[128 = 0]
(75) [101 116 155 126 135 128 128 126 113 111 128 124 123  60 102 144  95 124
 160 164  91 180 121  85 122 168 153 140]
(76) [130 129 127 153 125 169 133 112 151 107 126 138 164 120  80 147 125  94
 170 102 136 152 102 129 106 119 164 190]
(83) [140 124 132 134 149 108 111 154 109 100 136 115 117 142 110 112 134 108
 157 162 154 159 109  88 121 159 134 143]
(74) [ 73  99  91 138 149 126 166 121 135 133 189 135 139 144 139 139  93 144
 116 107 122  57 127 119 105 133 141 156]
(76) [161 112 112 125 175  73  94 178 105 105 155 128  99 157 143  92 160 123
 121 170 177 133 128  96 121 163  89 123]
(75) [117 115  99 137 145 123 150 143 140 142 161 147 144 186 139 131 129 134
 111  88 121  69 135 132 100 127 126 113]
(76) [161  84  97 148 158 133 106 132 136 105 160 153 123 102 131 118 164 109
 112 135 125 136 124 129  88 140 104 166]
(83) [151 123 148 144 148 116  99 164 125  98 137 113 119 160  87 101 149  89
 186 162 173 185 103  88 129 148 148 161]
(76) [ 73 131 140 127 149  94 166 179 129 156 171 123 138 239 119 125  93 141
 159 105 124  78 135  83 127 151 164  78]
(75) [153 111  84 143  90 151 119  76  87  99 123  86  90 129 156 120 132 110
  83 127  83 101 116 150  74 116 133 122]
(76) [147 160 120 127 141 125 124 140 136 115 107 138 161 145 113 130 142 121
 144 123 204 131 107 130 152 121 113 165]
(74) [127 132 110 139 121 169 154  99 134 118 105 160 177  87 111 176 112 120
 123  89  80 126 115 131  88 139 140 139]
(83) [ 73 125 156 100 125 104 136 121 131 160 146 118  99  83 150 129  89 170
 118 147 108 116 163 135 165 121 126 107]
(74) [ 92  90 108 129 125 115 142 114 103 129 172  98  86 126 161 113 105 144
 101 156  96  91 132 114 116 138 134 121]
(76) [115 136 150 118 127 115 145 152 124 145 118 123 132 145 135 118 129 143
 139 159 149 141 119 100 178 141 125 108]
(74) [ 81 152 136 129 112 128 140 111 124 116 140  76 122 157 104 118  87 123
 173 143 197 115 102 121 166 103 172 188]
(74) [125 144 139 133 126 104 133 167 114 134 139  97 117 252 117 104 127 114
 158 116 143 108 123 101 122 133 160  80]
(74) [173 154 152 115 100 138  96 113 123 126  71 123 116  87 129 125 154 122
 120 139 125 179 135 156 148 111 110 109]
(74) [126 139 133 132 173 110 126 175 166 133 151 164 167 170  97 128 139 123
 166 105 198 123 127 119 142 129 123 162]
(74) [142 164 138 103 101 124  77  71 108 102  89  97  88  27 127 138 103 130
 114 134 128 156 151 183 120  97 118 151]
(76) [ 75  80 133 140 132 161 205 145 172 188 162 177 175 138 148 145 129 161
 115 117  75  97 128 103 164 138 135 106]
(83) [ 73  48 156 157 132 149 140 139 197 175 230 126  94 158 118  89 137 125
 159 126 106 119 153 140 148  85 173 171]
(83) [176 122  91 143 114 163 158 125 120 129  88 156 170 145 159 136 177 126
  83 128 122 118  93 121 134 140  93 107]
(75) [186 166 132 132 109 120 108 148  86  97  74  90 123 200 117 105 159  94
 149 154 169 164  91 100 134 143 132 100]
(83) [135 156 160 111 112 124 127 135 124 142  86 124 132 117 130 128 133 139
 135 147 138 160 129 125 174 127 120 100]
(75) [ 69 109 112 137 145 138 154 110 153 132 180 139 145 110 114 149  85 137
 139  99 125  85 133 134 110 118 153 182]
(83) [135 113 123 125 147 124 135 140 128 123 123 145 140  80 145 121 150 141
 118 181 169 153 107 103 175 149  91 160]
(76) [133 126 126 136 144 135 128 135 138 117 129 147 151 116 109 138 132 118
 144 124 140 143 117 118 121 138 129 155]
(83) [164 103 131 154  91 193 156 123 178 171 110 158 160 166 142 119 195 119
 108 101 105 132 118 161 160  85 123 114]
(76) [156 119 136 124 142 126  92 120 115  97 111 141 116  36 114 138 133 115
 130 155 103 189 132 120 102 156 112 145]
(75) [151 121 118 130  98 156 120  95 154 154 121 136 117 120 155 124 156 134
  84  91 101 104 154 197 125  74 110 115]
(75) [125 163 130 127 125 121 121 125 111  96 111  93 133 142 103 119 114 113
 167 155 212 144  92 112 159 124 143 183]
(83) [158 125 128 137 132 127  91 127 130 110 135 124 108 135 108 121 140 100
 138 107 113 144 141 147  80 120 137 131]
(75) [118 139  92 118 103 151 135  60 124 122 112 122 129  52 158 151 107 150
  77 114 129  88 131 183 128  92 106 166]
(76) [137 131 133 121 165 102  98 144 113  98 129 148 128  81 101 147 112 117
 146 129 110 161 140 106  80 170 124 129]
(75) [135 136 125 132 106 144 122  99 108 106 107 104 120 105 120 133 118 114
 132 138 119 145 112 129 117 126 143 143]
(74) [ 87 110  95 129 172  99 132 133 130 119 192 142 126 131 127 142  88 138
 122  96 123  67 148 126  74 142 131 150]
(74) [146 159 139 104  98 115  72  77  86  96  90  83  70  48 129 133  99 123
 114 138  97 158 153 167  95 114 128 118]
(75) [137 104 126 120 154  65  93 161  63  86 152  73  57 129 150  74 134 124
 134 238 174 162 107  60 146 181 109 132]
(83) [ 97 141 126 120 138 129 152 125 139 131 126 137 158  98 127 140 110 148
 136 144 181 121 111 119 176 127 119 174]
[123 149 149 104 112 104 143 144  88 141  90 111 117 135 154 127 118 152
 115 166 106 140 127  93 162 160 117  52]	(83)
[185 110 118 137 142 134 108 142 125 109 107 150 134  96 137 114 184 114
 114 168 151 175 107 115 141 147  87 146]	(83)
[106  94 148 135 127 118 129 146 130 144 167 110  93 161 130 104 126 127
 141 144  95 130 141 110 126 133 152 104]	(83)
[139 163 156 135  98 152 141 137 140 141  91 117 154 198  99 129 138 109
 165 102 140 145 112 128 150 108 162 107]	(83)
[109 135 172 119 139 108 109 142 102 106 120 116 111  88  85 143  87 114
 179 152  81 192 135  80  99 176 165 108]	(76)
[145 159 137 120 151 119  98 135 145 112 112 153 150  98  94 145 126 118
 153 103 163 152 138 146 116 124 119 158]	(74)
[125 148 137 137 124 138 130 133 145 125 125 120 146 169  98 125 127 111
 165 110 171 131 114 132 140 108 153 158]	(75)
[152 139 153 107 113 103  87 129 125 139 113 100  77 115 153  88 155 140
 114 166 169 152 149 160 180  96  98 117]	(74)
[126  79 115 157 154 148 177 170 135 137 151 173 174 167 124 139 151 118
 134 132  78 131  99  60 107 186 136 104]	(74)
[134 144  79 143 134 136 166 138 119 126 129 146 176 229 131 151 125 120
 110  61 118  52 112 122  74 139 135  94]	(75)
[152 161 139 121 109 140 102 100 107 100  80 119 128  81 102 153 112 109
 139 114  97 167 129 141  92 132 141 121]	(74)
[152 172 161 112 122  97 108 158  83 107  78  98 116 160 109 121 123 115
 162 161 140 179 115  84 137 165 138  76]	(83)
[ 91  98 132 153 131 173 165 118 163 139 154 162 171 113  93 164 106 116
 156  87  65 129 123 116  93 136 173 151]	(76)
[119 118 104 118 100 143 141  85 137 157 130 128 113 100 181 129 130 161
  62 110 105  73 151 186 141  85  99 115]	(74)
[133  84 129 143 105 171 162 119 155 159 127 140 138 106 163 108 175 141
 102 171 130 143 104 127 198 111 108 147]	(76)
[125 129 141 127  89 114 103 111  92 120 137  53  54 179 137  91 114 114
 132 146 107 124 137 135 114 108 163  95]	(76)
[120 123 138 124 183 100 141 186 136 128 138 175 168 123 111 139 132 137
 154 149 155 151 119  70 143 184 110 129]	(76)
[ 89 122 186 132  96 141 176 165 145 181 127 104 131 214 125 101 134 138
 170 159 124 149 112  83 213 124 171  80]	(83)
[174 170 110 139 119 130 142 154  88 103  75 122 166 231 113 138 143  98
 140 104 130 124  89  89  94 163 140  71]	(75)

<72> [123 124 121 140 126 103 135 126 155 133 120 127 122 121 121 117 156  89
 106 115 134 153 130 135 149 147 106 118]
<85> [134 130 118 113 130 165 125 122 101 136 138  91 142 138 122 136  95 194
 154 111 106  75 145 104  86 115 169 163]
<73> [111 143 125 138 121 126 150 121 126 109 135 137  77 136 140 122 134 148
 106 129 107 160 133 143 135 103 143 106]
<72> [156 107 112 139 154  74 119 171 111 163 108  76 163 101 121 103 182  86
 105 142 120  98 101 126 151 147  89 149]
<73> [132 148 131 206 130 178 136 113 178 156  77 179 129  94 169 187 124 102
 138 133 165 178  93 116  79 111 115  74]
<75> [114 158  95 175 121 158 174 111 151 151 109  84  67 129 146 140 141 158
 107  94  82 153 155 106 103  95 155 107]
<85> [123 132 135 129 138 107 131 151  88 104 137 148 105 123 143 121 147 136
 107 154 126 134 105 150 144  99 128 116]
<73> [124 128  97 129 129  90 155 142 112 133 135  56  87 130 120  86 169 143
  87 105  70 124 148 128 153 126 134 139]
<85> [136 136 162 103 120 151 114 140 125 125 131 164 134 144 149 151  90  90
 170 179 142 143 129 117 157 118 104  95]
<85> [113 138 118 133 152 111 137 130 104 121 134 147 121 134 111 135 163 146
  97 131 153 104 125 150 119  92 154 164]
<85> [137 129 152 109 111 162 110 112 187 156 115 151 167 145 123 159  88  48
 183 140 164 145 156  96 150 163  89 109]
<73> [137 141 126 127 126 160 135 115 149 161 115 109 128 148 130 145 100 139
 156 151 113 122 147 109 113 113 139 136]
<85> [134 122 132 118 131 132 117 153  83 112 140 117 135 115 143 126 122 143
 136 123 117 105 116 116 128 124 128 121]
<79> [117 124 123 136 137  96 131 162  76  92 143 133 110 102 141 115 172 118
  90 103 129 127 108 137 151 120 119 109]
<72> [106 134 130 111 116 118 135 111 180 130 134 150 128 147 100 136 148  36
 123  96 167 155 177 118 180 158  98 119]
<73> [120 119 129 128 136  90 125 148 106 104 138 144 126 113 125 113 166 101
  97 119 145 133 112 147 155 134 111 123]
<79> [121 133 122 104 137 104 139 163  61 103 155 101  94 136 134 106 150 149
 106 134  94 105 135 131 160  96 139 132]
<79> [147 110 124 133 159  94 109 169  71 129 125 115 164 100 129 117 162 140
 112 145 137  80  82 140 120 121 121 156]
<72> [105 127 124 145 114 172 123 125  81  67 155 149 120  90 152 144 110 186
 127  32 133 117 119 108  79 134 163  97]
<73> [125 130  94 180 132 102 157 141 133 141 108  80  93  95 142 109 184 122
  77  88  93 151 118 125 128 129 119 106]
<79> [118 140 105 142 131 132 150 100 169 157 116 108 118 144 103 133 145 130
 113 108 129 127 159 125 114 124 146 157]
<85> [111 136 119 155 133  91 149 103 183 136 111 161 101 136 109 120 172  95
  83 141 152 178 127 169 144 124 120 131]
<72> [132 134 130 152 122 123 143 107 155 133 111 138  89 135 144 114 115 173
 116 177  97 175 104 163 109 108 142 115]
<79> [103 147 121 108 116 114 160 132 108 101 155 110  57 155 131 107 140 136
 102 122  85 151 166 132 172 100 142 110]
<73> [130 116 139  89 109 156 110 103 123 110 153 121 145 146 116 118  68 188
 165 113 112 104 144 122 102 150 158 149]
<75> [134 121 109 156 113 128 138 131 149 140 114  80 119 100 142 114 140 112
 119  79  94 149 131 103 128 163 108  96]
<72> [123 138 137 113 122 134 133 114 158 139 127 142 122 154 118 138 117  96
 141 148 139 144 154 126 150 126 120 127]
<79> [148 117 160  95 119 115 110 147 103 113 138 138 122 139 151 105  89 141
 153 204  98 145 100 148 155 125 111 106]
<75> [123 105 134 107 133 107 104  95 144 111 142 166 170 135  84 113 122 159
 123 120 171 107 117 168 101 158 149 185]
<75> [127 129 110 149 124 127 141 115 151 141 117 103 118 121 125 121 138 139
 114 104 112 138 133 125 113 137 134 130]
<72> [103 128 124 129 115 115 136 107 164 110 137 151 117 129 109 124 149  83
 106  78 154 159 154 132 151 157 116 116]
<72> [120 116 121 113 134  92 125 119 139 124 138 128 140 135  93 106 154 117
 105 114 145 118 137 149 142 149 128 163]
<75> [142 145 142 125 142 137 132 154 107 149 116 133 118 143 152 148 121 113
 146 203 121 126 118 123 146  81 117 116]
<79> [117 125 133 138 124 112 127 146 105  93 139 150 112 105 145 122 149 108
 106 105 135 150 111 135 148 133 112  92]
<73> [109 129 120 131 132  80 145 147 101  94 145 133  85 122 129  99 178 117
  75 118 118 150 123 156 167 117 122 114]
<85> [128 129 137 129 118 130 126 112 179 144 115 148 137 136 121 137 123  75
 139 136 150 158 140 125 146 150 102 114]
<79> [126 122 123 134 141  90 130 155  92 110 134 125 115 112 134 108 166 126
  94 132 122 126 105 147 147 118 120 125]
<75> [125 123 135 102 136  95 121 150 108 119 142 134 135 135 115 117 152  87
 117 141 143 117 133 136 172 131 108 137]
<75> [112 121 128  99 132  90 125 141 109 104 153 135 129 135 103 110 162  89
 104 107 148 117 146 137 174 141 115 142]
<75> [139 136 160 111 128 163 110 150  91 115 134 164 136 132 162 158  85 128
 172 177 137 122 111 115 131  99 122  99]
[145 102 139 116 136 104  99 117 145 135 123 147 178 126 103 113 120 135
 136 155 155 113 100 157 113 159 122 166]	<75>
[111 125 108 130 131 104 140 103 149 125 135 123 122 136  93 111 156 142
  95  93 137 124 146 148 121 139 148 164]	<75>
[130 146 132 180 109 164 147 124 144 125 104 141  78 106 186 144 106 148
 131 139  94 194 101 122 105 107 125  52]	<72>
[126 136 138 123 122 143 128 104 181 151 116 154 140 150 114 149 114  84
 148 145 158 147 150 124 137 136 115 129]	<85>
[128 124 127 151 126 142 121 112 160 137 113 149 152 111 125 146 129 108
 133 102 160 137 120 122 106 150 120 122]	<79>
[151 123 132 101 141 168 103 137  96 153 130 102 184 136 121 152  87 162
 181 141 132  52 133  94  92 121 147 172]	<79>
[131 136 125 117 128 156 132 122 106 130 136 107 120 143 132 132  97 192
 146 138 100 101 137 120  99 103 165 147]	<85>
[164 102 152 118 141 106  92 157  99 132 119 138 172 111 143 115 112 138
 148 197 130 111  68 149 124 136 105 134]	<79>
[129 114 118 131 138 115 115 147 105 122 133 117 161 102 118 127 156 105
 118  82 150  96 123 114 129 151 116 139]	<85>
[159  94 140 116 131  85  97 158 132 144 117 109 178 105 126 100 140  69
 136 151 131 125  98 130 163 181  70 123]	<75>
[135 123 149 136 109 185 103 100 174 135 114 168 174 116 137 167  73 107
 182 107 168 141 126 101  93 165 116 103]	<79>
[149 114 134 120 100 154 116 131 134 132 127  85 135 116 152 114  79 140
 166 114  79 137 129  96 123 167 113  93]	<85>
[122 155 122 125 155 111 153 133 122 154 120 133  98 167 116 138 157 129
 108 197 131 119 141 150 146  61 146 163]	<75>
[131 123 138 114 138 130 110 154  94 118 137 142 157 118 130 143 134  97
 140 121 157  99 123 113 142 130 113 127]	<85>
[116 149 110 113 122 140 159 100 156 153 131  91  92 173 105 125 121 150
 127 131  96 125 184 120 132 106 159 157]	<79>
[120 142 117 135 143  89 152 152 117 136 124 117  92 136 128 119 181  89
  90 152 120 141 135 140 174  97 112 124]	<73>
[110 153 147 115 106 195 133 103 134 106 143 169 105 151 147 167  69 149
 168 121 135 146 157 106 112 105 154  97]	<72>
[145 126 109 136 143 113 133 146 134 173 108  74 147 125 118 125 156  97
 125 132 116 102 136 107 139 133 110 149]	<73>
[145 122 124 143 138  89 136 119 147 150 107 116 109 137 126  94 137 172
 105 199  95 150  93 177 117 113 136 150]	<72>
[148 110 120 139 159  85 114 158  93 142 117 112 159 106 122 112 166 139
 105 157 134  90  83 150 119 121 121 164]	<79>
[167 115 127 132 144 130 112  96 192 205  85 108 187 149  98 130 100 151
 162 203 135 104 111 143  82 139 133 195]	<79>
[122 117 119 129 118 114 128 131 132 116 136 109 128 112 123 111 144 107
 114  77 122 134 138 118 143 162 114 116]	<75>
[134 126 130 106 136 107 126 128 145 151 125 121 143 151 104 122 138  93
 131 159 138 118 144 133 156 132 114 155]	<72>
[120 161 138 119 134 139 151 126 137 145 123 150  89 170 135 151 124 109
 134 195 128 148 151 133 156  70 133 122]	<73>
[133 131 135 129 113 133 135  91 195 154 110 135 118 154 120 123 101 125
 142 166 118 169 139 143 126 139 125 127]	<79>

(81) [144  80 125 130 115 126 130 159  89 113 169 135 130 125 184 132 128 153
  84 113 125 165 146 121 151 116 162  93]
(81) [136 164 164 123 116 115 109 154 133 178 173 123  98 155  94 209  99 102
 169 183  76 112 139 137 149  90 101 159]
(81) [144 102 134 181 151 151 128 133  96 110  90 156 154 144 118  97 108 153
  68 152 138 168 117 116 115 175 118  81]
(86) [ 97 137 134 119 127 168 125 110 170 152 116 109 131 145  81  99 102 119
 146 148 131 112 111  99 154 150 113 164]
(90) [134 156 117 128 109  91 130 146 149 146 164 111 112 132 136 133  90  97
 115 125 129 102 135 157 140 110 114 130]
(87) [136 114 141 125 158 201 133  89  79 136 166 164 138 141 129 146 119 208
 174  77 100 160 184  85 167  91 184 136]
(81) [116 123 152 168 149 167 109 166  77 156 145 136 123 153 108 112  94 120
 158 176  94 176  99  94 154  64 201 120]
(80) [154 146 110 165 199 138 137 127 167  64 115 118 164 131 148 118 110 190
 165 114 163 138 176  85 121 161 118 138]
(87) [168  81  79 123  78  88 152 181 207 132 133 116 121 105 109 112  98 104
  89 123 149 123 154 157  88 151  96 100]
(90) [ 78 138 159 118 168 197 114  69 128 126 130 114 138 140 109  90 145 162
 154 129 123 132 105  84 142 158 135 180]
(86) [125  97 124 121 127 124 134 140 163 112 117 104 123 103 122 128 148 132
 136 158 131 137 118 125  88 133 124 142]
(80) [129 125 140 125 148 123 132 107 181 107 130 100 123 110 113 149 142 155
 130 162 127 118 136 135  73 171  70 165]
(87) [120 124 124 106 128 120 129 112 101 100  94 136 141 116 165 137 181 133
 135 103 145 124 121 121 137 132 140 121]
(86) [160 121 125 157 124  95 140 154 114 126  81 146 123 115 108 176 124 118
 131 175 119 139 127 153  87  98 120  96]
(80) [127 126 169 141 123 145  98 155  90 171 174 143 112 161 107 143 115 111
 114 166  81 153 112 126 142 121 131 125]
(80) [148  99 113 121 124 147 128 144 144 113  93 150 156 141 120 120 142 140
 130 108 147 138 150  93 147 176 116 108]
(90) [142 161 118 139 118  86 131 145  92 137 161 134 115 130 166 147 101 107
 121 105 124 117 140 161 151  71 154 106]
(85) [118 100 148 101 113 155 120 123 135 138 158 121 126 140 131 144 134 147
 108 136 115 133 137 107 157 161 106 146]
(80) [121 194 106 166 180  93 136 116 135  80 108 103 143 120 170  94 108 127
 146 113 170 106 120 135 124 113 140 133]
(85) [168 107 111 147 122 125 128 181 136 123  84 156 151 146 108 143 118 120
 141 141 137 147 149 102 140 142 124  90]
(87) [123 125 141 129 141 176 131  92 101 151 160 147 122 132 108 123 113 166
 146 102 102 143 147 119 133 101 160 139]
(85) [146 154 157 133 189 150 114  95 128 112 207 131 123 132 138 158 142 197
 173  98  96 139 183 120  96 135 119 170]
(85) [145 126 145 128 149 107 108 145 114 114 173 132 115 116 149 143 177 134
 142 122 104 147 134 146  72 126 133 132]
(90) [158 135  71 129 102  84 155 141 191 118   2 148 147 104  69 118 142  77
 154 122 175  91 123 153  74 150  91  96]
(85) [115 114 139 117 124 146 108 152 120 132 108 132 137 144 120 119 157 107
 147 144 125 141 104  95 150 140 142 129]
(87) [117 124 134 107 105 142 117 128 101 150 114 149 132 145 122 127 147 106
 128 113 123 125 115 118 164 131 138 118]
(81) [105 138 116 184 159 155 137 143 123 130 109 108 133 131 108  63  62 121
 144 167 139 153  92 104 138  73 192 124]
(87) [175 124 111 145 134 153 136 138 114 124  76 185 167 162 107 154 104 158
 145  97 141 137 183  90 176 154 118  86]
(80) [106 120 150 140 167 158 111 163 152 111 135  88 132 138 126 131 126 140
 188 196 118 155 111  66 145 111 155 170]
(81) [161 130 144 124 110 108 115 162 135 153 169 140 115 148 116 184 116 118
 123 144  98 126 158 142 131 137  89 124]
(81) [118 131 163 113 146 152 110 100  76 131 157 145 123 134 144 157 169 156
 147 116  97 142 131 119 133 117 145 143]
(81) [149 132 130 126 132 104 118 181 120 123 181 118 118 134 167 172 125 127
 168 132 110 141 156 116 154  77 160 132]
(86) [161 137 110 163 142 106 134 154 133 119 105 144 135 125 113 124 113 120
 136 132 135 137 138 141  93 120 129 100]
(90) [107 196 143 157 169  75 125 109 170 100 165  64 109 115 155 126 100 120
 106 174 139  92 105 170  84 141  73 174]
(86) [137 130 146 138 133 123 124 127 120 137 147 131 115 128 117 154 124 135
 120 152 106 134 131 145 103 124 112 131]
(87) [147 156 138 163 147 137 131 128 126 148 164 134 123 151 108 149  60 149
 129 143 108 130 158 131 142 110 117 130]
(81) [148  99 152 128  95 121 122 141 109 141  99 155 133 149 114 178 133 123
  62 171 116 134 126 136 138 186  62  95]
(85) [151 161 147 154 183 147 143  81 115 121 143 140 122 121 109 193 107 199
 189 136  97 132 179 130  96  83 127 156]
(87) [151 124 121 130 135 112 116 172 168 101 147 115 148 150 155 132 119 132
 113 128 148 128 157 102 155 188  88 124]
(90) [109 152 118 136 129 128 127 140 158 132 131 100 133 143 128  98  84 107
 128 140 147 111 116 112 168 130 126 142]
(90) [125 106 163 107 121 144 108 149 148 149 174 113 111 140 110 167 141 132
 142 172  90 140 132 111 127 142 104 162]
(87) [129 111 138 137 128 161 134 135 139 169 214 113  98 126 101 131  69 154
 146 142  85 151 153 127 124  68 165 153]
(81) [115 136 160 127 124 146 120 118 100 165 177 126 104 140 118 160 105 134
 131 153  87 133 126 134 147  89 138 148]
(90) [139 148  96 135 124 104 140 148 148 115   2 145 151 122  90 137 148  83
 189 147 162 107 108 117 121 116 128 108]
(86) [120 108 122 125 128 121 132 140 133  99 160  99 134 124 186 113 119 147
  87 123 148 136 133 116 156 144 132 126]
(86) [146 133 108 123 170 129 138 116 137  83 155 124 137 104 169 129 153 180
 186  70 139 136 177 113 108 103 166 144]
(80) [161 117 116 157 149 157 128 156 117 118 124 157 159 159 129 122  92 160
 138 107 137 156 170  83 174 139 146  98]
(90) [157  91 133 121 161 196 105 134  99 142 229 174 130 139 121  85 156 185
 179  33  86 187 186  94 108 116 205 128]
(85) [124 136 165 174 158 154 106 142  84 141 129 141 131 159 108 128 104 131
 117 185 101 161 102 111 136 127 135 118]
(80) [129 137 121 142 136 118 153 112 168 122 132  96 116 108 118 150  82 150
 130 162 132 113 142 142 109 107 107 151]
(86) [129 182 132 123 131 130 118 137 126 157 119 139 129 160 104 162 105 102
 197 127 117 102 141 109 184  91 135 146]
(80) [111 123  93 110 110 115 149 129 157 111  75 107 136 106 138 111 132 109
 148 121 165 107 114 119 144 109 147 130]
(90) [131 156  83 153 116  95 142 176 160 119  69 113 148 140 130  97  73  76
 137 140 177 105 114 115 178 110 140 103]
(90) [117 184 120 135 138 116 126 116 108 141 163 124 121 139 149 110  96 111
 146  89 130 106 131 142 162  82 160 135]
(85) [161 129 123 141 149 105 123 146 130 101 157 135 134 126 156 136 140 148
 123 105 130 139 160 136 101 146 118 115]
(85) [156 132 141 149 154 101 122 135 111 108 177 132 118 118 157 151 140 153
 110 126 110 145 149 156  78 129 117 120]
(85) [119 169 131 152 165 125 121 114 110 122 124 129 126 125 124 105 132 121
 163 122 126 128 111 136 103  97 157 136]
(80) [169 160 143 150 139 109 135  99 135 164 223 141  90 121  99 171  80 159
 113 112  79 118 184 198  59 106  89 140]
(86) [162 147 118 168 150 106 123 171 173 133 120 130 125 131  77 120 105 104
 163 160 122 133 133 140  67 127 112 125]
(86) [ 91 141 157 107 109 145 106 132 146 162 172  97 116 160 121 126 103 102
 110 160 113 110 105 111 186 152 100 165]
(81) [105 158 155 117 131 131 124 107 117 146 135 113 112 133 122 173 124 124
 158 162 105 110 116 129 149  93 124 163]
(80) [160 137 101 111 120 109 138 114 147 130 144 152 125 113 121 126 144 132
 144  56 132 110 170 159  91 131 121 119]
(86) [107 106 157 156 135 168 153  89 131 131 117 100 126 132 111 166  53 186
  74 215 120 137 126 112 156 136  88 146]
(85) [124 127 151 160 121 133 117 126 119 156 209 118 112 152 130  91  62 130
  19 144 111 139 119 159 130 170  91 116]
(87) [131  79 115 119 142 156 130 137 189 108 163 105 131 108 118  78 141 160
 132 113 135 152 145 105  81 167 131 150]
(87) [161 142 108 146 111 133 154  88 107 159 104 181 130 131  84 134  84 140
 103  83 126 114 163 167 117 120 113  89]
[163 103 127 143 147 136 110 192 135 126 199 133 127 140 138 121 123 143
 157 117 106 171 164 102 120 114 165 122]	(90)
[106 142 140 162 157 134 152  63 109  90  70 113 145 119 147 135 101 173
  66 168 157 119 108 134 130 160  86 125]	(81)
[132 131 125 130 122 155 138  81 108 155 124 163 126 127  91 109 116 142
 116  87 118 125 139 149 112 128 131 116]	(87)
[121 124 143 130 123 137  93 177 123 138 102 139 144 165 112 108 151  81
 134 157 128 141  93  92 159 167 124 117]	(80)
[112 115 151 140 158 152 114 134 156 114 189  89 125 136 141 103 111 158
 107 157 121 148 126 104 124 164 114 162]	(90)
[139 101 103 151 137 139 136 145 186 114  43 134 149 117  61  78 137 112
 140 158 155 139 106 114  64 177 106 115]	(87)
[128 134 167 118 129  92 119 125 138 123 123 108 104 112 121 210 169 123
 131 205  99 116 111 158  73 138  66 157]	(90)
[141 119  99 136 123 113 140 149 155 117 143 116 130 117 142 100 104 126
 117 108 148 129 142 133 123 122 141 116]	(81)
[139 134 133 145 150 104 122 182 188 110 175  76 118 130 140 156  94 132
 155 188 123 132 144 111 123 120 110 162]	(86)
[131 162 100 149 128  99 138 153 106 114  45 139 148 133 138 132 116  89
 164 135 160 114 109 118 168  81 162  97]	(90)
[130 154 134 131 129 139 117 115 119 157 127 153 126 145  91 114 126 109
 141 109 115 119 124 138 122 133 123 127]	(86)
[151 109 123 114 110 135 122 152 158 147 131 145 129 137  92 137 134 119
 144 121 118 130 150 121 119 151 109 125]	(80)
[112 174 117 118 104 113 132 120 122 160 136 124 119 142 130 126  89  90
 135 106 133  90 123 143 183  90 139 132]	(90)
[124 163 128 127 135 110 130 100 132 132 143 124 116 119 128 127 128 122
 130 109 127 104 129 160 104 121 115 141]	(90)
[120  88 140  81 102 165 122 132 149 142 126 128 132 139 112 159 153 141
 150 134 116 131 143  86 167 154 115 151]	(85)
[126 131 103  94 126 104 145  78 159  80  80 124 147  99 157 121 183 144
 109  75 175  91 139 144 101 192  80 132]	(81)
[128 136 150 169 162 148 104 168  93 124  60 150 150 159  97 132 139 107
 172 193 120 160  90  83 140 122 150 112]	(81)
[143 154 141 146 116 130 115 169  96 160 100 156 139 179 108 176  86  98
 147 164 115 126 132 101 208 108 125 105]	(87)
[145 137 120 168 150 106 133 166 133  98  97 117 144 135 146 142  97 129
 129 171 147 138 129 112 141 122 125 110]	(81)
[168 151 117 195 155 122 125 128 108 134 142 171 139 146 102  66  81 130
  68  94 132 145 140 166  78 165 112  74]	(86)
[161 110 151 162  99  85 139 138  48 143  91 169 111 120 128 211 124 121
  57 190  97 147 114 188  95  99 103  64]	(86)
[143 134 130 140 154 144 143  91 106 118 120 148 131 117 123 154 127 175
 152 111 119 135 157 132 108 104 139 128]	(86)
[132 182 146 137 165  97 110 151 132 117  84 122 124 128 108 186 169  97
 231 182 112 115 110 121  98  87 128 158]	(90)
[154 146 151 146 130 127 103 155 118 170 185 152 112 158  94 142 105 111
 129 136  86 138 143 144 115 128 113 123]	(80)
[126 144 108 164 153 117 145 130 149  96  82 108 145 121 134 104  94 132
 124 152 163 124 117 120 125 129 126 121]	(81)
[133 145 115 102 135 117 124 143 144 119 123 126 128 120 134 149 166 117
 212 103 128 116 144 112 130  92 157 150]	(86)
[155 123 160 152 154 149 101 133 100 125 147 165 146 166 121 133 136 154
  90 128 110 155 146 115 124 202  85 106]	(80)
[123 138 143 124 108 123 123 138 123 157 105 133 118 140  97 163 121  98
 139 171 110 117 110 133 140 114 112 131]	(86)
